Levels:
[ 145  -59  -12  -80  -85  -52   11  125   16   80  162  -43   67   63
 -287  216    4   82 -238    7  -79  125   90   51  -30  131   46  145
   86    1   48    6  121   39 -116    4  -65  135  -53  324  120   76
   62   53 -114  -99  -75] : 7
[-112  -97  399  360 -144  187  -71    2   14   28  -53   66 -189  123
   51  179  -81 -100    1  177   93 -171  144   75   35 -104 -138   87
  -82  -11  104  228  149  162 -140  -73 -120  310  -77  -97  144  135
  233   -5 -241  -12 -110] : 5
[ 219 -115  -17  -57   -7 -157  -66  137  110   19   99   34   51  -61
 -293  242  -24   80 -222   75   11  140   60  -60  113  153  118   84
  100  -31  -18  -12  164  -42 -141  -43 -174  111   -3  298  164   29
  102   57 -111 -192  -63] : 32
[-355   83 -126 -339  233 -208  161   94  308  227 -242   45 -230  337
  148  -17 -250  181 -408  -34  166  -28 -154   96 -253 -196   71  204
  -97  360 -271  -97  110   30  -32  -52  -49  -87  265  -39 -253  126
  -61 -298  161 -192 -153] : 30
[ 228 -196  -79   17 -142    6 -111  126  -50   25  186  -91   68  212
  -58   14  -33  198 -370  -11 -157  -19  112   85  119  -51  145  -33
  149 -201 -185  -29  121  -27 -141  -28   78  126  -53  200  236  -51
  -21   18 -286   72 -247] : 18
[  27   70  255  345 -116  193  -99  143  -20   70  142  -26 -268  325
  226  175    0   31  -90  159 -140 -164  118  269   77 -118  197  236
  -29  -69 -129  366  130  246 -173  -57  -56  319 -222   94  211  189
  241  115 -121 -177 -333] : 18
[ 275  435 -172  247  202   -8  100  152  -56   44   74 -265  -32  128
 -125 -160   79  -14  171 -208 -297  -95  129  183 -138  175  -58 -303
 -252  -92  -82 -192 -287   75   23  187  292  154 -156 -203   54  -96
 -189   45 -139  117 -295] : 14
[-194 -218   47  263   83   50  -12  -90   98 -136   83   48 -129  -68
  333   32 -123 -156  212 -313   39 -216    7   59 -388  304  -95  -42
   77  290  170   23   24   94  131  -25   25  209  104 -139   55   44
   27  125   54   78  305] : 29
[ 283 -207   61  -78   67 -189  -52  199  -24   -9  157   -9  153  -16
 -413  114 -134  -39 -324   -1   92  281  -18  -47  193   24   22  131
   96  -54   18  -25   60    7 -212  -24  -98   36 -135  364  221  -91
   13   35  -29 -300  -60] : 27
[ -81  228   73 -141  193  -20  -28 -211   74  -62  146  204 -246 -201
   73 -254   62  -54   29   72 -113  -81 -115   56  -78 -185  -75  108
   15  170   63 -257  144  113   43  136 -107   -3   67  -53  -94   -9
  182   22  121   92   -5] : 29
[-121  -81  313  312  -94  131  -15  -28  -20   18   25   66 -162  100
  151  135  -59 -113   45   35    1 -190  119  159 -136  -17  -90   84
  -55   67  130  165  133  153  -96  -80  -82  290  -72  -71   75   91
  154   47 -164   -6  -20] : 7
[ 165  -68 -113   30 -148   41  -74   87   79   33  106  -91  -63  190
   42  178   27  271 -247   72 -178 -137  165   36   41  138  219  -30
  126 -153 -271    1  147  -32  -40  -83  -30  175   61  169  186  170
   65   58 -277  125 -305] : 15
[ -89 -117  227  287  -73   40  -56    5   -3   10    4   86 -108  119
  212   82  -26  -57   17  -21  -31 -226  131  184 -172  -14   27    5
  -38  103   96  158  165  100 -143 -136  -63  274  -32  -72   54  -28
   87   57 -187  -60   18] : 9
[-154   30  -72 -282  160  -77  -28   -8  193  121 -156   98 -249  157
  190  -95  -86  190 -278   35   62 -119 -115   -6 -103 -149  134  179
  -50  261 -204  -84  107   87    3  -55  -57  -48  263  -58 -114  105
  102 -145  101  -51 -208] : 14
[ -65 -228   89  256   10   87   17  -54 -116  -63  157  -12 -105   98
  441  -52 -112  -86   77 -352 -128 -225   26  218 -350  170   20   45
   22  167  115   55  -30  170   58  -73  129  227  -26  -90   83  -17
   -4  142   -2   99   79] : 15
[-185   86  -67 -218  214  -31   -8  -29  190   87  -19   78 -279  106
  103 -136 -139   47 -234   24   74  -42 -188   32  -71 -201  -18  197
   -5  216 -167 -140   88   89   45   97  -22  -70  157  -56  -85  107
   83 -150  168  -31 -137] : 23
[-240  149  -24 -253  230  -93   89  -54  244   91  -90  105 -301   78
  118  -43 -142   67 -191   51   91  -52 -154   20 -150 -116   -8  209
  -44  276 -165 -159  107   79   58   23 -126  -56  204  -34 -162  188
  100 -146  183  -50 -126] : 29
[ -76  -81   99  306  -12  169  -93   49   33  -17  157  -20 -215  158
  281   82  -68  -70   43 -103  -56 -175   25  174 -138   81   48  130
   44  107    8  217   52  193    1   20   45  252  -76  -20  166  122
  134  118    4  -49  -23] : 21
[-124  149   48  201  119   82  160  -58 -241  -37  217 -155  189  -67
 -128  -58   33 -137  -21  106  -64 -137  102   44 -101  -30 -297 -286
  -97 -150  -17 -154    2 -197  -18  -30  178  282  -32  -88 -181   92
 -224  -36  -95 -125  -75] : 32
[ 186 -169  -12    2  -62 -117 -107  111  117  -27   66   15   66   21
 -235  141  -43  120 -262   94   11   42  115  -63  143   49   74  -70
  140 -108 -106  -52  192  -93 -159  -62 -124  106   21  212  199  -26
   41   11 -256  -46  -89] : 29
[-113 -160  231  284  -55   56   -8  -46  -33  -11   27   78 -113   79
  247   68  -72 -106   50  -92  -24 -226  104  177 -234   37  -44   12
  -32  117  134   98  123  104  -75 -123  -42  261  -20  -98   42   -5
   66   60 -154   19   59] : 9
[ 121  340  -54  288  228   50  135   57  -40  -32  121 -234  -47   12
 -196  -79  -42 -162  155  -61 -108  -70   65   65  -52  136 -276 -290
 -177 -154 -102 -234 -221  -21   78  182  190  155 -134 -194   39   63
 -169   -6  -91   99 -215] : 26
[ -20 -119  165  294  -30  156  -29   -2  -57  -32  148  -16 -216  141
  376   85  -81  -54   62 -152 -113 -206   46  190 -179  142   79  155
    9   83   19  175   11  223   28  -66   21  260  -78  -18  159  142
  143  158  -12   31  -87] : 16
[  60  178  -29 -134  105   31 -264 -156   41  -71  142  213 -160 -184
   84 -379  257   83   17   82 -213 -161  -37   21   11 -238  105    6
   48  161   87 -142  177  130  -44  134    4   35  106  -73   -6 -187
  220   85   11   77  -20] : 15
[-127  -70  -24  179   25  276 -124  -14 -164  -91  127 -189  200  -49
 -118   19  117   13 -100  278  104 -251  130 -255  102   32 -186 -301
   29 -142 -145   79   42 -212   17 -118  200  319  173  -66  -35  263
  -83   -5 -104 -186 -130] : 17
[ 136  329  -60  286  210  -12   66   62   60  -30  -37 -165  -25  -58
 -250  -45   19  -99  198   10  -51 -114  130  -35  -16  164 -237 -403
 -215 -118  -72 -225 -160  -77   30  125  119  172  -26 -268   20    0
 -129  -30 -191   85 -174] : 31
[ 457 -354   12 -181   99 -151 -234  300  -22  -13  173  -10  178 -114
 -554  182  -96  -38 -340  -38  193  434 -110 -225  335  170  133  342
  140   49  123  142  -24  135 -195   11  -89   -5 -118  512  382  -70
  172  133  162 -488  -35] : 19
[ -47 -242  252  304  -57   18  -58  -41  -48  -37  -32   98  -93   83
  278   23  -98  -76    6  -71    6 -256  114  136 -143  -13   -5  -62
  -38   53   68   76  128   64 -116 -186  -54  242   -1 -143   82  -76
   48   39 -226   33    3] : 11
[-231  196  -86 -252  209 -138   40  -16  210  105  -39  122 -199  106
  100 -169  -38  100 -197   -6  -14  -53 -115  122 -204 -221   50  133
  -37  311  -82 -140  147   73  -38   66  -32  -34  165  -34 -195  -14
   32 -138  137 -108  -35] : 30
[ 324 -203   90 -128  114 -228  -57  219   23  -10  110   26  143 -129
 -507  225 -120  -65 -261   23  166  354  -44 -150  212  160   44  224
   69   30   91   21   35   45 -191  -48 -191   31 -104  428  228  -23
  104   81   74 -416  -23] : 30
[  64  -80  -12   -1 -176   53  -48   85   64   66  103  -54   48  107
 -250  173   16  140 -245   83  -64   22  154   10   22   41  -29   12
  100  -71    6    7  164   -5 -106   34  -17  181   11  190  142   83
   72  -13 -268   59  -98] : 5
[-135   46  406  323 -123  200  139   -9 -175   82  184  -17 -174  222
  139  109 -104 -155  -28   16 -123  -86   95  343 -141 -146 -157  250
 -107  -18  159  176   66  260 -114    7   -5  321 -272   23   57  146
  141   44 -107  -11 -149] : 5
[  16  204  -19  261  186  141   56   -2  -42  -76  121 -201   -6  -79
 -203    2  -16 -154  107  105   23 -121   58 -101   31  139 -308 -281
  -92 -157 -124 -156 -123 -104  101   94  135  198  -12 -159   18  206
 -102   -9  -66   19 -170] : 25
[-147   97 -130 -266  170    5  -65   13  214  113  -66   57 -295  151
  178  -88  -44  181 -225   15   20  -91 -142    1 -100 -100  145  244
   -9  285 -187  -30   72  153   59   48   -8  -33  229  -20  -64  165
  154  -91  184  -55 -195] : 17
[ 198 -217  138  -77  -57  -67  -11  140  -72   60   98  -25  150    5
 -450  173 -108  -24 -318   46   94  241   41  -61  138   17 -102  162
   37  -58  124   -7   67   40 -184  -19  -75   97  -95  302  175   -4
   62  -13 -118 -170  -86] : 6
[ -67  173  136  -63   32  186 -285 -231   84  -92   86  242 -154 -338
 -189 -328  239  -42  112  226  -41  -77  -19 -144  119 -294 -238   -4
   16  146  321 -133  184  158  -14  285  -21   92  119 -171   21 -115
  348    7  -45  172  106] : 3
[ 287  268   -9  291  190   33   90   48  -87  -21  -19 -218  -69    9
 -142  -89  -28  -85  164  -64 -129 -132  115    4   25  182 -193 -333
 -259 -217 -131 -262 -276    6   66   80  164  144  -91 -275  103   20
 -120    5 -211  221 -370] : 14
[ -86 -341   44  277   10  146 -128  -42    7 -104   65   -5 -119   44
  368  -21 -131  -82   83 -285   37 -242    8   30 -232  205  -30  -23
   72  176   86  100  -15  128   94  -45  125  211   91 -162  168   19
   50  102  -22  113  131] : 18
[ -36  164  -45  166   98  128   27   -4 -128  -38  115 -168  118  -57
 -110   26  140  -20   47  131  -59 -210  141  -77  -80  149 -132 -265
  -81  -67  -72  -40  -24 -129   29  -66  144  282   76  -70  -97  186
 -107   43  -81 -121 -133] : 12
[ 243 -192  -32  -32 -103 -110 -116  114   34   17   55    8   81   65
 -152  134   10  179 -285   58  -67  -12  138  -23   97   75  177  -42
  109 -104 -109  -30  177  -65 -169 -132  -95  122   36  219  179  -42
   36   41 -277  -33 -160] : 12
[ -79 -127  121  313  -13  129  -75   44  -18  -21  170   -9 -155  174
  272   10  -99 -100   -6 -136  -57 -160   22  218 -141   -8   12   84
   43   80   32  172   63  161  -47   15   78  237 -111  -38  151   15
   65   82  -39  -45    8] : 22
[ -72  139  -58 -222  152  -45 -116  -84  177   38  -51  169 -245  -39
  132 -153   85  136  -85   69  -53 -146  -74  -13  -91 -107  131  115
  -13  260  -60 -111  149  106   10   20  -87   -5  220  -57  -87   27
  186  -24   83   -1  -98] : 13
[ -19 -276  177  294  -52   28  -57  -11 -114  -40   46   38  -45  158
  354  -76 -110  -43  -42 -202  -71 -243   97  205 -185  -29   40  -62
  -12   54   56   75   68   94 -108 -153   74  232  -39 -128  105 -148
  -22   58 -195   52   -1] : 14
[-158 -150  152  272  -64   64  -85    3   55    1  -19   78  -83   89
  186   69  -16  -63   60  -89   15 -227  124  130 -249   52  -25  -30
  -12  198  167  165  148   98  -95  -82   -7  271   40 -110   45  -40
   74   46 -155  -35  143] : 8
[-286   49  -53 -287  216 -195  117   27  249  173 -214   94 -211  220
  118  -68 -220  128 -352    6  151  -43 -139   64 -175 -231   20  146
  -97  284 -206 -154  128   10  -46  -48  -73  -74  240  -84 -218   58
  -28 -273   92 -122 -138] : 31
[-112    0  362  334 -132  153    3   30  -48   68   46   38 -171  198
   98  144  -52  -98  -17   99  -37 -147  140  233  -71 -130  -78  139
  -92   12  116  228  140  196 -168  -50  -70  315 -165  -28   89   91
  171   24 -194  -62 -113] : 6
[ -81  299  -36  207  173  124  165   -8 -140  -50  266 -222   72  -32
 -134  -20   55 -139   91   35 -118 -107   77   58 -150  123 -256 -211
  -73  -80  -53 -123  -94  -81   79   82  190  252  -72  -34 -107  204
 -169   45   23  -90  -94] : 28
[ 177  -94 -182   21 -166   30 -178  146  131   33   86  -85   -9  204
  -15  140   84  318 -272   71 -162 -127  185    5   71  104  267  -81
  162 -115 -249   64  181  -44  -96  -55   10  175   85  180  216   76
   63   54 -302   59 -238] : 16
[-379    7 -110 -360  247 -225  184   97  403  262 -390   54 -311  329
  156  142 -351  199 -433   24  304  -36 -176  -18 -210  -97   63  244
 -135  361 -352  -96  105   -4   23 -122 -148 -106  370  -82 -248  270
  -10 -358  157 -181 -225] : 32
[ -18  204   47  247  162   86  143  -28 -156  -69  163 -186   87  -53
 -173  -63  -10 -159   62   69  -47 -118   94    3  -44   49 -317 -302
 -114 -167  -66 -193  -98 -124   32   37  155  225  -66 -125  -64  115
 -183  -13 -101   -9 -141] : 29
[-124 -224    4  291   14  127 -155   22   90  -70   98    2 -133   84
  284    9  -82  -80   70 -211   25 -208   16   84 -210  137   -3  -15
   91  192   69  158   57  114   33   22  103  222   46 -112  153    5
   56   88  -17    2  161] : 22

Stage of each row:
[ -12  380   -4   44  235  122 -123  140 -134    8  -74  470 -271 -211
  300 -193 -235 -134   51   20   49   48  236 -205  -68   18  399  -32
  109  231 -266 -148  -39   39 -117  111 -298 -215   68   84 -313  -47
  186  -88  -44  230   81] : 12
[-138   71   77  104  322   39 -220 -233 -356  376  -62 -354  -94  235
  327  354   93 -329  216  -90 -193 -188   30  143 -236   15 -213    5
  180  197  147 -282   64   36 -139  149  445 -219 -140   27  172 -226
   32  177 -214  151 -369] : 32
[  57  114  153  -72 -287  -29  116  130 -103 -133  -33   66   64  -81
   86   41   76  215 -120   64    9   58 -145 -204  107 -113 -194   17
 -179  -52  -62  -24 -137 -224  141  -62  122  -29   14   44  194 -303
 -188  -22  131   37  141] : 13
[-193 -124   94   70  250   72 -316 -274 -314  310 -244 -521  -21   30
  426  305  -12 -209  169 -240  -86 -359 -167  197  -34  -51 -141  158
  151  198  249 -182   65  -70  -73   47  439 -207  -78  249  242  -76
 -113  437  -94   -7 -353] : 21
[ 103  579  -86  -49  213   31  -80  253 -238  -34  110  622 -337  -86
  -17   21  225 -183  139  -12 -141   99  358 -100   36   28   88   -2
  -59  198 -377 -141   22  333  -72  182 -581  -71  105 -173 -252  180
  251 -399  -37  342  184] : 2
[ -11  -49  -54  -37 -293   93  173   10  -65  -92 -131   17  -59  -84
   30 -100   -4   50   96  160  -30   -9 -119 -232   16 -154 -137   78
 -111 -140  -22   61 -117 -159  116  -39  168  -20  -81  -10  161 -382
 -318   50   43  181   48] : 18
[ -44  122 -100   79 -251   -6  159  115 -184 -149  115  207 -105 -144
 -144 -142  177  181 -113  230    2  125  -14 -111  198 -154 -205  -30
 -115 -215 -106  180 -102  -83  102 -205 -147  -44 -172  -28  -25 -225
 -321 -276  146  -35  241] : 2
[ -37  -46 -249   -3  -69  -13   86   34  112 -187  144 -276    3   84
  -66 -109 -177  382 -299 -163  135  -72 -276  -41  124 -237   96  -48
  -22  121  -36  169 -269  150  117 -163  -33 -188  163  -38 -231  226
  -51   33  157 -201  154] : 11
[  23  299  -79   64  196  142 -226  103    4   85 -171  256 -272 -138
  314  -68 -372 -235  104   26   76  -63  204 -199 -182  -76  469   45
  186  284 -221 -215    3  -27 -106  145    8 -199  121   26 -228  -76
  130   79 -127  242  -51] : 23
[-126 -216 -504  216  144  176   41 -194  123  -11   47 -446 -196   71
  -24 -283 -310  -18  -65  -22  142 -131 -175   20  -77 -193  267   14
  208   74  -39  214 -118  244  -33 -162  221 -239   48 -129 -294  100
  -80  220  -46  -24  -78] : 31
[  93  -16 -320   93   18  -16   55 -161   60  -76   93 -269   17  236
  105 -121  -65   22 -188   25  -32  103  -46  -32   28  -11  137  -10
    1  102  -47   44  -34  252  -12   42  169  -22  253 -233  -79   -4
   30  158  -16   78 -121] : 25
[  69   83 -209   63  -97  -37  142   96   40 -251  281  -16   27   21
 -197 -168   60  398 -316  -71   65   94 -116  -53  222 -104   13  -76
 -101   85 -166  243 -263  187   92 -227 -187  -98  237  -79 -192  230
  -29 -196  249 -164  285] : 4
[-136   19  111   17  297   31 -171 -242 -327  315  -80 -342   -7  260
  373  346   55 -208  218 -192 -223 -231  -32  100 -159   -8 -200    2
  132  260  190 -271  -24   64 -130  179  340 -224  -53  118  191 -152
   57  206 -152  143 -355] : 22
[-115  127 -155  116  246   66  -53 -102   58  189 -168  352 -176   17
   70 -139 -151  -59  426   81  -67  102  374 -161 -432   34  342  196
   90  111  -84  -30 -170 -150  -97  193   50 -128   84  161  -85 -121
  -71  -27   18  329 -110] : 27
[ -76  -86 -269  115  -13   12   28  -88  101  -11 -133 -270 -126  -53
  -12  -96  -16   30  -25   60  169   51 -128   21  -87 -154   64  256
  -51 -155  -64  120   41  -98  100  -61  304  -30  -25  -93   46  -76
 -212  278   39   53  -48] : 33
[   1   33  -67  -68 -349  -17  107   91  -66 -142  -44    6  -30  -53
  -23  -34   20  197  -99  124    5   14 -150 -171  116 -197 -155   38
 -147 -129   -2   64 -122 -133  178  -73   47  -12  -54  -40   71 -242
 -326  -40   99    8  133] : 13
[  13   48  -49   -5    1  -81  136  -58  -38 -137  -49  -52   46  -31
  154 -115  164  170 -156  -29   62  198 -114  -35  129   18  -23  158
 -221  -87  -92   57   12    0   77   25   -2   26  108  -20  109  -55
  -16  196  133   95   18] : 14
[ -54  165 -160   77 -112  -13  338   69 -202 -180  205  281 -140  -37
 -168 -211  307  135  -71  253  -42  267   35 -114  164 -108 -243  -62
 -164 -278 -185  186  -75   84   45 -122 -277  -44 -215 -147  -60 -236
 -163 -326  101  118  218] : 1
[  28   63  -90   21 -238  147  177  114    2  -60  -34   29 -169  -46
  -63  -40  -84  -55   87  207   30  -27  -80 -268 -116 -245  -87   -8
   -5  -86 -159   -2 -126 -125   82  -67  256 -110 -116 -149   64 -401
 -202  -55  -51  213   82] : 31
[-260   26   74  105  422   -3  -59 -305 -494  232   46 -298  -39  178
  462  104  130 -143   -4 -136 -156  -75  -73  195   49   62 -208 -115
  127  107  180 -149   51  184 -186   72   52 -285 -232  142    3 -148
  114  159 -119   19 -292] : 12
[-143   71  -89  -52  -20 -157 -256  -52  -12  273 -119 -317  -35  341
   56  488  -74   72  129  -77 -101 -200    0   74 -293 -294 -117  136
   68  127  244 -224 -101 -175   94  177  393 -126  -62   15  110  -58
 -256   79  -68  -46 -237] : 27
[ 160  587  -67  -70   79  -48 -246  312 -171  -43   61  470 -277 -106
  -12  160  178 -108  -12  -54  -74   36  280  -43  104  -39   95   61
  -82  231 -324 -176   71  231   16  145 -450  -13  188 -180 -201  261
  160 -309   -1  181  193] : 2
[-115  107  149  -27  284  -79 -188 -223 -325  336  -33 -320   52  398
  388  452   84 -142  154 -188 -271 -158   16  105 -207   12 -229  -35
   97  284  232 -352  -38   54 -113  265  338 -198  -28   75  189 -160
   93  144 -160  117 -380] : 20
[  95  374   61   29  194  190 -115  147 -173  -36  -92  457 -246 -273
  341 -199 -175 -231   61   -1   15   21  198 -240   10   95  351  -30
   71  275 -328 -164   -1   95 -125  101 -245 -160  161   45 -208  -82
  244  -33  -58  318   89] : 13
[ -55   73  -84   32 -127 -119  -47   30 -116 -129  -71  -21  -22 -202
   58  -64  178  227 -225   12  108  100 -110   62  277  -88  -67  196
 -187 -162  -27  128   61 -114  143 -114 -107   38  -13   61   51   25
 -260   98  197 -126  120] : 8
[ -16  153  259    0  230  -84 -272 -159 -291  337  -67 -314  108  310
  384  543  131 -152  133 -200 -237 -167   30  102 -187   36 -243   27
   74  328  174 -385   -7  -71  -95  218  480 -147   75  105  333 -165
   86  182 -112   96 -350] : 26
[ -20  217   86   26  190   34  -46  -65 -134  124 -143  459  -59  -31
  219 -108   13  -39  328   30 -160  154  345 -191 -261  206  189  120
  -32  164  -84 -105 -146 -120  -89  223  -60  -62  159  204   28 -181
   17  -64   67  355  -59] : 15
[ -93  -32 -155  116   45    1    5  -73   47   25 -154 -245 -115  -79
   88  -28   -4   -4  -29   41  181   46 -127   25  -87 -152   41  248
  -41 -139  -72   42   75 -161   70  -43  319  -65  -71  -37  100 -129
 -155  308   16   59  -76] : 32
[-125  288  231  126  380  -87  -60 -113 -557  181  250  -81    7  185
  365  249  310  -80 -151  -91 -184   47   35  172  133   88 -331 -240
   79  164   29 -219   41  166 -195   17  -39 -268 -183   70   30 -147
  230 -128  -65  -42 -138] : 3
[-138  -32  -77    8  146  -36 -286 -304 -286  342 -166 -273  -28  284
  243  300   76 -189  312  -86 -312 -200  115  131 -193   40 -147  128
   93  180  312 -183   -7   42  -49  240  291  -68    1   90  161 -101
 -209  156 -113  138 -380] : 20
[ -43  -18 -252  -22 -257  -22   43   53  136  -79 -121 -173 -105   31
  -20    9 -163  127  -79  121  113  -35 -159 -128  -29 -344   36  132
  -51 -124   -3   32  -60 -140  169  -15  202  -45  -60 -120   -1 -167
 -309  133    8   10   12] : 23
[  33   -5 -265   27   29    9  203  -73  -26 -198  253  -65   33  142
 -125 -231  103  298 -158 -129  -69   85  -90  -38  161   15   -1  -74
 -104  120  -96  234 -266  367   26  -93 -228  -91  265  -89 -185  234
   51 -119  185   -5  147] : 9
[ -56  -77 -451  217  348  187  438 -205   73 -103  382 -317 -163  350
  -11 -431 -205  -19 -167   16   61  148 -142 -113 -177  -53  197 -306
  180  116 -234  165 -228  556 -167  -78   91 -345   53 -360 -430  -42
  361    0 -129  182  -43] : 34
[-193  -25   95   55  324   24 -182 -279 -384  279  -88 -420  -13  184
  460  248   29 -183   80 -186 -151 -214 -111  158  -43    6 -174  -17
  144  199  220 -225   38   74 -133  112  290 -250 -127  148  125 -147
   39  283 -143   42 -347] : 17
[  50  155 -268   75 -113 -161 -120  -13 -111 -115  129   23  -11   38
  -43  -83  154  204 -288   61  -51  164   78   82  249   21   23   41
 -106   -2   -4  135    2  150   89  -57 -195   72  180 -113 -145  157
 -194 -121  155 -142   91] : 5
[ -14    4 -111  -19 -224  118  130   74  -24  -67  -88 -112 -149  -52
   13   20  -68  -43   48  121   44 -111 -183 -188    8 -307 -124   49
  -25  -99  -87  -10  -60  -86   94  -58  217 -103 -139 -116  102 -312
 -220   77  -57  149   31] : 26
[-178   67   75  -14  246  -49 -145 -233 -453  256   -5 -221  -17  244
  298  284  219 -109  141 -159 -282 -148    4  163  -16   46 -310  -29
   45  153  232 -185   -9  149  -87  158   66 -170 -126  105  111  -88
  -19   49  -89   73 -263] : 12
[  78  129  -75  136   58    9   41   19 -120 -173  289  -47   53    3
   64 -177   12  237 -375  -88   28   81  -83  -22  264   38   65 -186
    8  206 -152  129 -181  225  -38 -210 -128 -164  242  -10 -200  135
  117 -122  168 -161  172] : 5
[  88  518 -149  -65  168   37  -15  245 -205  -73  151  520 -335  -35
  -86   11  218 -133  103  -21 -132   70  273  -90   64  -43   35  -26
  -70  167 -361  -90  -12  384  -43  142 -577  -88   78 -224 -272  206
  228 -399  -36  306  204] : 2
[ -70  -73 -202   15  -91  -35  -15  -88   20  -55 -205 -243  -63  -71
  145  -58  -17   62  -85   26  121   15 -171   12   83 -157   40  253
 -110 -146   22   58   90  -95  123    5  164   18  -17  -29   87  -83
 -240  337   45   32  -76] : 19
[  33  192  -19   25 -228   14  265  151 -234 -217  156  292  -93 -153
 -119 -150  307  136 -106  203  -39  186  -21 -156  259  -91 -283  -56
 -195 -213 -207  145  -78   12   82 -164 -235  -14 -131  -96   43 -247
 -176 -296  138   90  275] : 3
[ -27  268 -272 -167   51   37 -184  138  -32   23 -159  178 -340   -7
    5   93  -90 -111  203 -107  -51 -167  103  -70  -84 -209  174  168
  -18  161 -112 -126  -16  217   75  232 -302  -79   66 -135 -237  228
  -18  -39  -91  243   26] : 14
[   5  155   -3   64 -153   96  216   46 -375 -172  124  248 -121 -177
  101 -248  204  -36 -113  233  -89  141  -20 -158  309    5 -226 -159
  -91 -159 -149   91   -8  100  -13 -136 -236  -64 -178  -69  -17 -368
 -127 -210   28  132  166] : 7
[  24  -70 -410  118  -22  -59  -67 -183  126  -21   14 -331   -6  212
   50  -94 -135   72 -170   35   15   56  -30   32  -17  -74  204   88
   36   64   48   86  -25  144   39   24  225   -7  223 -172 -108   62
 -139  201   15  -25 -144] : 26
[-100  231  161  -33  239  -52 -272  -69 -418  234    4 -190  -52  184
  398  373   57 -134  -17 -190 -181 -193  -15  115   12  -24 -176 -101
  109  288  139 -321   19  109  -91  153   70 -231  -70   77   18  -48
  107   44 -133   -2 -209] : 12
[-130  130  223  184  278   78 -215 -154 -626  213   12  -96  -78 -161
  338  168  349 -260   61  -76 -166 -141   14  211  233  126 -343  -18
   86   95   44  -97  142   40 -158 -109   53 -181 -199  213  188 -150
  -36   28  -23   -1 -121] : 1
[ 138  223 -164   -3 -155 -191   82  103   14 -236  265   21   88  164
  -36  -71   77  371 -457   17   14  250  -39  -60  210  -41   26 -105
 -160   66 -114   74 -133  164  109  -43 -171    9  264 -190 -167  108
   18 -169  174 -135  177] : 8
[ -21   22    8  -53 -316    0   54   63 -137 -102 -137   90  -35 -180
   -1  -41  118  152   18  110  -15    5  -99 -136  132 -118 -189  140
 -179 -162    5   84  -81 -217  169  -76   32   31  -67   74  174 -250
 -388   -6  143   50  127] : 12
[   6  186  292  -77  234 -103 -155 -144 -310  284   15 -282  147  420
  393  535  159  -87   97 -237 -291 -124   -1   50 -182   61 -293  -68
   24  364  161 -411  -77   36  -95  274  382 -169  105   53  293 -167
  198  112 -119  146 -327] : 20
[  42   91   98  -43 -323   36  122  114 -167 -146  -53  197   -3 -187
   24  -75  124  151  -17  137  -38   56  -71 -218  152  -66 -199   36
 -180 -109  -73   60 -130 -200  132 -100    5    4  -27   66  169 -325
 -283  -95  146   90  181] : 11
[   4  355   43   91  166 -161 -181  -52 -427  141  204   94  -19  205
  188  220  305  -59 -122   30 -249  128  230  127   97  128 -199 -130
   12  152   30 -173   57  169  -97  100 -108  -65    7  -59  -27  -54
   51 -245  -22   -2  -90] : 2
[  43   97 -310  -46  -10 -173  232  -71  151 -108  192 -132   54  482
   -1  -39  -44  264 -218   31  -59  251  -19 -114 -125 -107   75  -81
 -101   52  -20  -15 -180  233   58  181   32  -49  194 -297 -159  -19
   91  -34   10   97  -64] : 19
